Below is a small trained network, with its code and all its weights. Each question gives an input and a target symbol and asks what happens when units are switched off, that is, made to give their printed mean instead of their output.

import numpy as np


def w(rows, s, z=0):
    codes = np.array(rows[::2]) - 128.0
    scale = np.full(codes.shape[1], s)
    scale[-1] = z or s
    return codes * scale


def norm(h):
    return h / np.sqrt((h * h).mean(-1, keepdims=True) + 1e-5)


def f(y):
    return np.maximum(y, 0)


def softmax(a):
    e = np.exp(a - a.max(-1, keepdims=True))
    return e / e.sum(-1, keepdims=True)


def log_softmax(a):
    a = a - a.max(-1, keepdims=True)
    return a - np.log(np.exp(a).sum(-1, keepdims=True))


def net(x, mask):
    ids = ['ΓΘΨβδξ'.index(c) for c in x.split()]
    T = len(ids)
    res = E[ids] + P[:T]
    u = 0
    for l in range(2):
        q, k, v = (norm(res) @ M[l].T for M in (Q, K, V))
        z = softmax(np.where(np.tri(T) > 0, q @ k.T / 2**0.5, -1e9)) @ v
        res = res + np.where(mask[u], z, O[l][:, -1]) @ O[l][:, :-1]
        u += 1
        y = f(norm(res) @ A[l][:, :-1].T + A[l][:, -1])
        res = res + np.where(mask[u : u + 4], y, B[l][:, -1]) @ B[l][:, :-1]
        u += 4
    return log_softmax(norm(res)[-1] @ U[:, :-1].T + U[:, -1])


Q, K, V, O, A, B = {}, {}, {}, {}, {}, {}
E = w([
[84,133,92,128,137,38,125],'Γ',
[109,218,49,153,93,134,126],'Θ',
[133,121,14,108,102,140,140],'Ψ',
[186,127,22,251,197,28,93],'β',
[73,188,83,131,190,155,240],'δ',
[157,134,179,214,105,99,119],'ξ',
],0.016)
P = w([
[157,159,189,86,99,129,65],'0',
[97,102,9,204,149,135,130],'1',
[114,161,118,176,143,130,178],'2',
[172,99,150,93,90,121,175],'3',
[144,92,97,236,145,133,65],'4',
[4,101,95,113,133,122,193],'5',
[141,71,137,80,74,122,177],'6',
],0.015)
Q[0] = w([
[254,68,130,65,94,108,88],'0.h1',
[57,159,85,159,219,155,146],'0.h1',
],0.0081)
K[0] = w([
[182,10,139,237,98,152,180],'0.h1',
[107,255,113,95,185,98,54],'0.h1',
],0.0081)
V[0] = w([
[214,2,66,147,124,106,159],'0.h1',
[156,103,199,83,114,50,67],'0.h1',
],0.0069)
O[0] = w([
[171,254,72,139,96,100,43,2],'0.h1',
[221,66,102,170,78,163,242,100],'0.h1',
],0.0089,0.0033)
A[0] = w([
[204,96,96,53,70,130,21,31],'0.n1',
[116,79,58,220,149,131,74,202],'0.n2',
[158,174,115,45,59,229,59,58],'0.n3',
[172,187,194,106,138,209,2,3],'0.n4',
],0.0077,0.0031)
B[0] = w([
[205,66,188,134,206,143,165,151],'0.n1',
[91,129,178,238,194,254,111,255],'0.n2',
[152,89,44,13,107,175,57,143],'0.n3',
[55,61,148,157,97,247,93,132],'0.n4',
],0.0077,0.0071)
Q[1] = w([
[82,156,69,205,186,30,168],'1.h1',
[254,124,23,151,119,103,92],'1.h1',
],0.0061)
K[1] = w([
[176,108,195,85,85,128,125],'1.h1',
[113,202,99,255,89,44,86],'1.h1',
],0.0069)
V[1] = w([
[84,221,162,103,127,69,254],'1.h1',
[72,222,67,144,216,241,100],'1.h1',
],0.0054)
O[1] = w([
[3,59,224,72,105,124,123,253],'1.h1',
[176,185,167,115,142,236,191,132],'1.h1',
],0.012,0.00053)
A[1] = w([
[83,168,187,254,190,188,102,61],'1.n1',
[109,66,181,177,186,176,106,5],'1.n2',
[166,114,92,25,255,104,144,60],'1.n3',
[87,167,108,45,59,168,170,66],'1.n4',
],0.0091,0.0033)
B[1] = w([
[5,114,44,118,143,160,157,254],'1.n1',
[117,105,106,71,163,93,166,190],'1.n2',
[107,71,118,124,182,94,127,146],'1.n3',
[129,165,170,146,145,153,85,157],'1.n4',
],0.015,0.0092)
U = w([
[191,85,182,186,48,124,167,224],'Γ',
[206,2,125,47,160,165,152,113],'Θ',
[158,137,69,186,166,86,95,3],'Ψ',
[103,223,161,103,65,157,81,186],'β',
[119,86,251,58,178,163,207,74],'δ',
[62,107,115,57,79,19,82,139],'ξ',
],0.0084,0.0046)

Each question gives the input, a string of symbols that net reads in full, and the target symbol t.
The units are the heads (2 rows each of Q, K, V and O) and the neurons (one row each of A and B). Each row of codes is followed by its name. A weight is (code - 128) times the scale printed after its matrix; where a second scale follows, it is the last column's (O, A, B and U).
mask holds one flag per unit, layer by layer, with each layer's heads first. A switched-off unit (its flag False) gives its mean, the last column of its rows in O or B, instead of its output. The means were averaged over made-up inputs and are rounded, as every weight is.
A unit's drop is (log p(t) with every unit on - log p(t) with that unit switched off) / (log p(t) with every unit on - log p(t) with every unit switched off).
The circuit of an input: a set's keep is (log p(t) with only the set's units on - log p(t) with every unit switched off) / (log p(t) with every unit on - log p(t) with every unit switched off). Starting from all 10 units, units are removed one at a time, each time the one whose removal leaves the highest keep (on an exact tie, the one counted first), for as long as the keep stays at least 0.8.
circuit, biggest first: the units of the circuit, biggest drop first
unit that matters most: the unit with the biggest drop
k most important neurons: the k neurons with the biggest drops, biggest first
drop when u is switched off: that unit's drop, to one decimal
input Γ Γ Γ, target Γ: circuit, biggest first	(0.h1 1.n1)
input ξ β Θ, target ξ: circuit, biggest first	(0.h1 1.h1 0.n2)
input Γ Γ δ, target Γ: circuit, biggest first	(0.h1 1.n1 0.n2 1.n2)
input Ψ β Γ Γ Θ ξ, target Ψ: circuit, biggest first	(1.h1 0.n1)
input Γ β Ψ, target Γ: unit that matters most	0.h1
input ξ δ δ, target ξ: circuit, biggest first	(0.h1 1.h1 0.n2)
input ξ ξ δ Θ δ, target ξ: circuit, biggest first	(0.h1 1.n1)
input β β ξ, target β: circuit, biggest first	(0.h1 1.h1 1.n2)
input Γ Θ Γ δ Γ Θ, target Γ: 2 most important neurons	(1.n1 1.n2)
input Ψ β δ ξ Ψ Ψ, target Ψ: 2 most important neurons	(1.n1 0.n1)
input Γ Θ Θ, target Γ: 2 most important neurons	(1.n1 0.n2)
input δ ξ Ψ, target δ: circuit, biggest first	(1.h1 0.h1)
input δ ξ ξ ξ β Ψ, target δ: 2 most important neurons	(1.n1 1.n4)
input Γ ξ Γ ξ, target Γ: unit that matters most	1.n1
input β Θ ξ, target β: drop when 1.h1 is switched off	0.4
input β δ δ β Γ Ψ, target β: drop when 1.n4 is switched off	0.2
input Θ β Γ Θ, target β: drop when 1.n4 is switched off	0.3
